Here is a tiny trained network, its code and every weight. The questions are about switching its units off for an input and a class, where a switched-off unit gives its printed mean instead of its output.

import numpy as np


def w(rows, s, z=0):
    codes = np.array(rows[::2]) - 128.0
    scale = np.full(codes.shape[1], s)
    scale[-1] = z or s
    return codes * scale


def norm(h):
    return h / np.sqrt((h * h).mean(-1, keepdims=True) + 1e-5)


def f(y):
    return y / 2 * (1 + np.tanh(0.7978845608 * (y + 0.044715 * y**3)))


def log_softmax(a):
    a = a - a.max(-1, keepdims=True)
    return a - np.log(np.exp(a).sum(-1, keepdims=True))


def net(x, mask):
    res = np.array(x, float).reshape(1, 6) / 4 @ E
    u = 0
    for l in range(3):
        y = f(norm(res) @ A[l][:, :-1].T + A[l][:, -1])
        res = res + np.where(mask[u : u + 4], y, B[l][:, -1]) @ B[l][:, :-1]
        u += 4
    return log_softmax(norm(res)[-1] @ U[:, :-1].T + U[:, -1])


A, B = {}, {}
E = w([
[114,136,127,133,134,140,116,104,128],'x0',
[123,131,130,132,128,126,126,124,129],'x1',
[189,146,189,160,192,152,52,206,72],'x2',
[123,134,135,135,127,119,125,122,127],'x3',
[78,2,155,136,187,92,158,101,103],'x4',
[125,130,134,133,125,121,125,126,127],'x5',
],0.0079)
A[0] = w([
[215,119,80,162,129,64,72,62,184,121],'L0N1',
[70,52,77,151,132,102,146,129,163,3],'L0N2',
[223,174,126,173,129,154,63,121,167,3],'L0N3',
[121,214,8,121,3,146,182,101,184,63],'L0N4',
],0.0042,0.0025)
B[0] = w([
[81,116,132,154,113,139,154,154,104,130],'L0N1',
[148,129,90,132,160,99,120,126,119,142],'L0N2',
[143,116,92,145,145,71,124,125,120,163],'L0N3',
[113,131,254,135,91,163,171,141,119,255],'L0N4',
],0.0093,0.0045)
A[1] = w([
[57,97,65,104,120,76,249,32,163,131],'L1N1',
[208,254,60,169,131,128,72,146,83,98],'L1N2',
[128,69,146,166,106,172,101,140,112,2],'L1N3',
[100,166,120,180,136,173,138,89,149,84],'L1N4',
],0.0064,0.003)
B[1] = w([
[152,121,3,139,109,74,66,129,103,253],'L1N1',
[162,114,76,129,114,164,62,123,195,245],'L1N2',
[186,130,108,113,176,157,167,126,64,121],'L1N3',
[122,107,140,48,120,140,162,198,82,128],'L1N4',
],0.0071,0.0055)
A[2] = w([
[159,88,218,180,254,151,163,115,58,6],'L2N1',
[139,191,145,143,143,180,133,191,131,68],'L2N2',
[96,183,145,81,21,139,237,107,138,72],'L2N3',
[98,102,236,102,27,142,206,86,172,252],'L2N4',
],0.006,0.002)
B[2] = w([
[2,132,235,90,183,117,153,141,158,219],'L2N1',
[142,101,90,134,151,143,114,48,126,170],'L2N2',
[103,168,204,110,126,164,211,186,61,231],'L2N3',
[167,158,83,86,106,105,197,114,130,254],'L2N4',
],0.0092,0.0053)
U = w([
[149,200,163,70,72,142,230,136,102,253],'0',
[119,47,18,122,128,41,132,79,102,2],'1',
[227,157,128,140,138,188,20,139,164,145],'2',
[61,86,244,103,222,109,117,147,121,53],'3',
],0.011,0.00093)

Each question gives the input, the list of numbers given to net, and the class t.
The units are the neurons (one row each of A and B). Each row of codes is followed by its name. A weight is (code - 128) times the scale printed after its matrix; where a second scale follows, it is the last column's (A, B and U).
mask holds one flag per neuron, layer by layer. A switched-off neuron (its flag False) gives its mean, the last column of its row in B, instead of its output. The means were averaged over made-up inputs and are rounded, as every weight is.
A unit's drop is (log p(t) with every unit on - log p(t) with that unit switched off) / (log p(t) with every unit on - log p(t) with every unit switched off).
The circuit of an input: a set's keep is (log p(t) with only the set's units on - log p(t) with every unit switched off) / (log p(t) with every unit on - log p(t) with every unit switched off). Starting from all 12 units, units are removed one at a time, each time the one whose removal leaves the highest keep (on an exact tie, the one counted first), for as long as the keep stays at least 0.8.
circuit, biggest first: the units of the circuit, biggest drop first
k most important neurons: the k neurons with the biggest drops, biggest first
drop when u is switched off: that unit's drop, to one decimal
input [-1,0,-4,-3,1,3], class 1: circuit, biggest first -> (L1N1)
input [-5,7,1,-4,-6,8], class 2: 2 most important neurons -> (L1N2; L0N3)
input [-2,-1,-1,-8,7,-4], class 1: 2 most important neurons -> (L1N1; L0N4)
input [-4,-8,0,3,1,-7], class 1: 3 most important neurons -> (L0N4; L2N1; L2N3)
input [5,1,0,3,6,-6], class 1: 2 most important neurons -> (L0N4; L1N1)
input [2,3,3,6,0,5], class 2: 2 most important neurons -> (L0N4; L1N2)
input [-6,3,1,-4,1,8], class 3: 2 most important neurons -> (L1N1; L0N4)
input [-2,6,4,-2,0,-1], class 2: 2 most important neurons -> (L0N4; L1N2)
input [0,4,1,0,1,-8], class 3: drop when L0N4 is switched off -> 0.2
input [2,-1,-2,7,1,-5], class 1: drop when L1N1 is switched off -> 1.3
input [-4,-5,-3,-4,1,6], class 1: drop when L1N1 is switched off -> 2.3
